Here is a tiny trained network, its code and every weight. The questions are about switching its units off for an input and a class, where a switched-off unit gives its printed mean instead of its output.

import numpy as np


def w(rows, s, z=0):
    codes = np.array(rows[::2]) - 128.0
    scale = np.full(codes.shape[1], s)
    scale[-1] = z or s
    return codes * scale


def f(y):
    return y / 2 * (1 + np.tanh(0.7978845608 * (y + 0.044715 * y**3)))


def log_softmax(a):
    a = a - a.max(-1, keepdims=True)
    return a - np.log(np.exp(a).sum(-1, keepdims=True))


def net(x, mask):
    res = np.array(x, float).reshape(1, 6) / 4 @ E
    y = f(res @ A[0][:, :-1].T + A[0][:, -1])
    res = res + np.where(mask, y, B[0][:, -1]) @ B[0][:, :-1]
    return log_softmax(res[-1] @ U[:, :-1].T + U[:, -1])


A, B = {}, {}
E = w([
[132,124,128,129,124],'x0',
[202,148,56,3,128],'x1',
[221,164,92,244,170],'x2',
[142,113,126,129,117],'x3',
[170,107,151,123,103],'x4',
[112,215,102,161,19],'x5',
],0.012)
A[0] = w([
[168,111,100,175,170,107],'N1',
[108,193,132,134,99,128],'N2',
[88,87,174,197,112,107],'N3',
[206,173,99,175,180,4],'N4',
[157,167,180,131,66,134],'N5',
[70,65,142,63,99,33],'N6',
[67,131,121,101,128,70],'N7',
[85,95,153,150,116,62],'N8',
[160,141,80,63,145,112],'N9',
[75,30,141,192,141,115],'N10',
[186,204,53,65,126,142],'N11',
[58,50,156,65,122,55],'N12',
[103,107,65,146,134,122],'N13',
[142,137,111,105,135,53],'N14',
[122,119,108,151,75,50],'N15',
[128,183,97,162,35,112],'N16',
[90,149,109,119,36,96],'N17',
[74,110,185,192,104,85],'N18',
[93,151,89,130,193,81],'N19',
[154,114,78,64,125,85],'N20',
[177,138,87,191,184,79],'N21',
[98,127,208,184,114,107],'N22',
[151,127,98,95,134,89],'N23',
[132,18,152,101,246,99],'N24',
[161,111,55,65,151,95],'N25',
[135,130,160,113,188,75],'N26',
[142,32,141,107,234,127],'N27',
[142,101,158,117,195,139],'N28',
],0.013,0.0033)
B[0] = w([
[194,183,193,83,98,190],'N1',
[100,134,72,147,107,170],'N2',
[117,74,158,131,183,212],'N3',
[207,164,204,34,120,216],'N4',
[78,115,111,149,95,168],'N5',
[255,171,187,87,126,212],'N6',
[115,140,163,77,122,163],'N7',
[166,101,151,129,156,169],'N8',
[113,57,134,134,201,199],'N9',
[101,88,158,147,172,215],'N10',
[72,82,138,197,191,233],'N11',
[217,193,230,48,99,227],'N12',
[151,131,141,131,106,134],'N13',
[137,133,136,156,160,141],'N14',
[85,151,82,135,150,146],'N15',
[75,157,27,161,52,209],'N16',
[102,183,87,101,78,190],'N17',
[118,115,137,153,192,216],'N18',
[103,124,148,125,110,146],'N19',
[108,101,188,163,173,191],'N20',
[229,174,206,39,118,214],'N21',
[102,63,141,139,206,209],'N22',
[144,94,141,156,147,161],'N23',
[29,163,28,162,36,251],'N24',
[97,87,151,160,196,206],'N25',
[108,123,94,125,105,157],'N26',
[66,162,31,201,67,239],'N27',
[67,144,63,129,69,183],'N28',
],0.0093,0.015)
U = w([
[129,135,36,173,62,254],'0',
[147,5,133,167,226,85],'1',
[214,171,172,59,107,29],'2',
],0.013,0.0041)

Each question gives the input, the list of numbers given to net, and the class t.
The units are the neurons (one row each of A and B). Each row of codes is followed by its name. A weight is (code - 128) times the scale printed after its matrix; where a second scale follows, it is the last column's (A, B and U).
mask holds one flag per neuron, in row order. A switched-off neuron (its flag False) gives its mean, the last column of its row in B, instead of its output. The means were averaged over made-up inputs and are rounded, as every weight is.
A unit's drop is (log p(t) with every unit on - log p(t) with that unit switched off) / (log p(t) with every unit on - log p(t) with every unit switched off).
most important unit: the unit with the biggest drop
top k neurons: the k neurons with the biggest drops, biggest first
drop of u: that unit's drop, to one decimal
input [-3,8,6,5,5,-4], class 1: top neuron : [N11]
input [-2,-1,2,-5,-6,-2], class 0: top 2 neurons : [N12; N6]
input [-8,2,-3,-4,-7,-3], class 0: top 2 neurons : [N21; N4]
input [6,-7,-8,-6,2,6], class 2: top 4 neurons : [N12; N17; N6; N11]
input [-2,4,2,3,-3,3], class 1: top 3 neurons : [N24; N27; N11]
input [5,-1,-4,8,-6,3], class 2: top 2 neurons : [N24; N27]
input [-7,0,5,-5,6,-4], class 2: top 3 neurons : [N21; N4; N1]
input [-4,8,8,-3,4,-8], class 0: top 3 neurons : [N24; N27; N28]
input [1,-4,-4,3,-2,3], class 1: top 3 neurons : [N24; N21; N4]
input [2,7,-7,1,5,-1], class 1: top 2 neurons : [N9; N25]
input [-3,2,3,-3,0,1], class 2: top 2 neurons : [N22; N24]
input [6,2,-2,-5,2,-1], class 1: drop of N4 : 2.7
input [7,1,-5,6,8,-6], class 0: drop of N24 : 0.9
input [8,-2,3,-4,6,1], class 2: drop of N25 : 0.2
input [7,4,6,3,0,0], class 2: most important unit : N4
